Below are the code and all the weights of a small trained network. Each question names an input and a target symbol and asks about switching units off, where a switched-off unit gives its printed mean instead of its output.

import numpy as np


def w(rows, s, z=0):
    codes = np.array(rows[::2]) - 128.0
    scale = np.full(codes.shape[1], s)
    scale[-1] = z or s
    return codes * scale


def norm(h):
    return h / np.sqrt((h * h).mean(-1, keepdims=True) + 1e-5)


def softmax(a):
    e = np.exp(a - a.max(-1, keepdims=True))
    return e / e.sum(-1, keepdims=True)


def log_softmax(a):
    a = a - a.max(-1, keepdims=True)
    return a - np.log(np.exp(a).sum(-1, keepdims=True))


def net(x, mask):
    ids = ['αβγεπτω'.index(c) for c in x.split()]
    T = len(ids)
    res = E[ids] + P[:T]
    u = 0
    for l in range(3):
        r = norm(res)
        for j in range(2):
            rows = slice(3 * j, 3 * j + 3)
            q, k, v = (r @ M[l][rows].T for M in (Q, K, V))
            z = softmax(np.where(np.tri(T) > 0, q @ k.T / 3**0.5, -1e9)) @ v
            o = O[l][rows]
            res = res + np.where(mask[u + j], z, o[:, -1]) @ o[:, :-1]
        u += 2
    return log_softmax(norm(res)[-1] @ U[:, :-1].T + U[:, -1])


Q, K, V, O = {}, {}, {}, {}
E = w([
[94,135,125],'α',
[40,198,84],'β',
[163,138,134],'γ',
[97,76,100],'ε',
[6,132,177],'π',
[93,130,123],'τ',
[126,142,86],'ω',
],0.014)
P = w([
[30,78,182],'0',
[29,173,123],'1',
[79,180,107],'2',
[100,184,90],'3',
[149,184,75],'4',
[188,175,50],'5',
[204,161,31],'6',
[227,171,7],'7',
[228,188,3],'8',
],0.0023)
Q[0] = w([
[104,185,32],'0.h0',
[114,85,190],'0.h0',
[106,181,8],'0.h0',
[44,204,39],'0.h1',
[136,160,105],'0.h1',
[120,178,121],'0.h1',
],0.015)
K[0] = w([
[157,102,88],'0.h0',
[67,143,170],'0.h0',
[175,95,44],'0.h0',
[135,143,8],'0.h1',
[129,105,90],'0.h1',
[105,119,67],'0.h1',
],0.017)
V[0] = w([
[216,143,19],'0.h0',
[196,101,108],'0.h0',
[74,1,108],'0.h0',
[251,128,80],'0.h1',
[47,138,187],'0.h1',
[199,129,121],'0.h1',
],0.0048)
O[0] = w([
[62,121,248,200],'0.h0',
[169,126,205,80],'0.h0',
[146,1,100,214],'0.h0',
[44,111,70,4],'0.h1',
[201,168,181,168],'0.h1',
[45,143,68,22],'0.h1',
],0.0051,0.0023)
Q[1] = w([
[138,87,111],'1.h0',
[161,145,58],'1.h0',
[136,77,122],'1.h0',
[186,38,125],'1.h1',
[91,62,147],'1.h1',
[9,130,139],'1.h1',
],0.012)
K[1] = w([
[128,147,182],'1.h0',
[201,153,163],'1.h0',
[110,149,179],'1.h0',
[230,100,88],'1.h1',
[88,61,112],'1.h1',
[11,94,152],'1.h1',
],0.011)
V[1] = w([
[189,87,169],'1.h0',
[63,88,110],'1.h0',
[61,200,113],'1.h0',
[69,192,105],'1.h1',
[165,107,2],'1.h1',
[154,45,172],'1.h1',
],0.0063)
O[1] = w([
[146,215,182,15],'1.h0',
[162,16,118,238],'1.h0',
[67,53,160,227],'1.h0',
[234,209,149,251],'1.h1',
[148,9,1,108],'1.h1',
[51,90,143,66],'1.h1',
],0.0046,0.0014)
Q[2] = w([
[90,102,220],'2.h0',
[178,108,171],'2.h0',
[245,118,93],'2.h0',
[134,158,79],'2.h1',
[151,154,14],'2.h1',
[100,78,193],'2.h1',
],0.012)
K[2] = w([
[171,228,158],'2.h0',
[163,108,211],'2.h0',
[154,2,186],'2.h0',
[31,128,113],'2.h1',
[33,149,75],'2.h1',
[233,103,158],'2.h1',
],0.0091)
V[2] = w([
[116,104,148],'2.h0',
[101,92,53],'2.h0',
[167,168,215],'2.h0',
[204,77,181],'2.h1',
[38,136,115],'2.h1',
[253,93,150],'2.h1',
],0.004)
O[2] = w([
[121,119,126,72],'2.h0',
[56,189,170,206],'2.h0',
[187,78,114,31],'2.h0',
[216,128,181,1],'2.h1',
[52,154,114,180],'2.h1',
[254,106,158,33],'2.h1',
],0.0041,0.00075)
U = w([
[137,142,116,67],'α',
[168,155,34,110],'β',
[124,158,84,61],'γ',
[199,174,65,144],'ε',
[62,134,254,99],'π',
[214,148,211,254],'τ',
[91,32,82,202],'ω',
],0.012,0.0063)

Each question gives the input, a string of symbols that net reads in full, and the target symbol t.
The units are the heads (3 rows each of Q, K, V and O). Each row of codes is followed by its name. A weight is (code - 128) times the scale printed after its matrix; where a second scale follows, it is the last column's (O and U).
mask holds one flag per head, layer by layer. A switched-off head (its flag False) gives its mean, the last column of its rows in O, instead of its output. The means were averaged over made-up inputs and are rounded, as every weight is.
A unit's drop is (log p(t) with every unit on - log p(t) with that unit switched off) / (log p(t) with every unit on - log p(t) with every unit switched off).
The circuit of an input: a set's keep is (log p(t) with only the set's units on - log p(t) with every unit switched off) / (log p(t) with every unit on - log p(t) with every unit switched off). Starting from all 6 units, units are removed one at a time, each time the one whose removal leaves the highest keep (on an exact tie, the one counted first), for as long as the keep stays at least 0.8.
units of the circuit, in order: the units of the circuit, biggest drop first
unit that matters most: the unit with the biggest drop
heads that matter: for each layer, one digit per head in row order, 1 if its drop is at least 0.15 and else 0, layers parted by /
drop when u is switched off: that unit's drop, to one decimal
input γ α α ε α, target ω: heads that matter -> 10 / 01 / 00
input γ α α β τ π γ α α, target τ: heads that matter -> 00 / 00 / 00
input α γ ε τ ε ω ε ε ω, target ω: unit that matters most -> 0.h1
input β β τ α, target ε: units of the circuit, in order -> [0.h0, 1.h1]
input α π ω α π ε α α, target ω: heads that matter -> 10 / 00 / 00
input α ε π ω π τ, target π: units of the circuit, in order -> [0.h1, 1.h1, 0.h0]
input τ ω ω π, target ω: units of the circuit, in order -> [0.h0, 1.h0]
input π β β α, target ε: heads that matter -> 11 / 01 / 10
input ε α α α α ω ω τ, target π: heads that matter -> 11 / 00 / 00
input ω ε ε ω, target ω: heads that matter -> 01 / 10 / 00
input ω ω ω τ ε π γ α, target τ: units of the circuit, in order -> [0.h0, 2.h1]
input ε β β ε β ω α α, target π: heads that matter -> 11 / 00 / 00
input π α π π α ω, target π: units of the circuit, in order -> [0.h0, 1.h1, 0.h1]
input π π τ, target β: unit that matters most -> 0.h0
input π γ ω, target π: drop when 0.h0 is switched off -> 0.3
input α π ε α α τ π, target τ: drop when 1.h1 is switched off -> -0.5
input π ω ω γ ω β ω α, target π: drop when 0.h0 is switched off -> 0.5
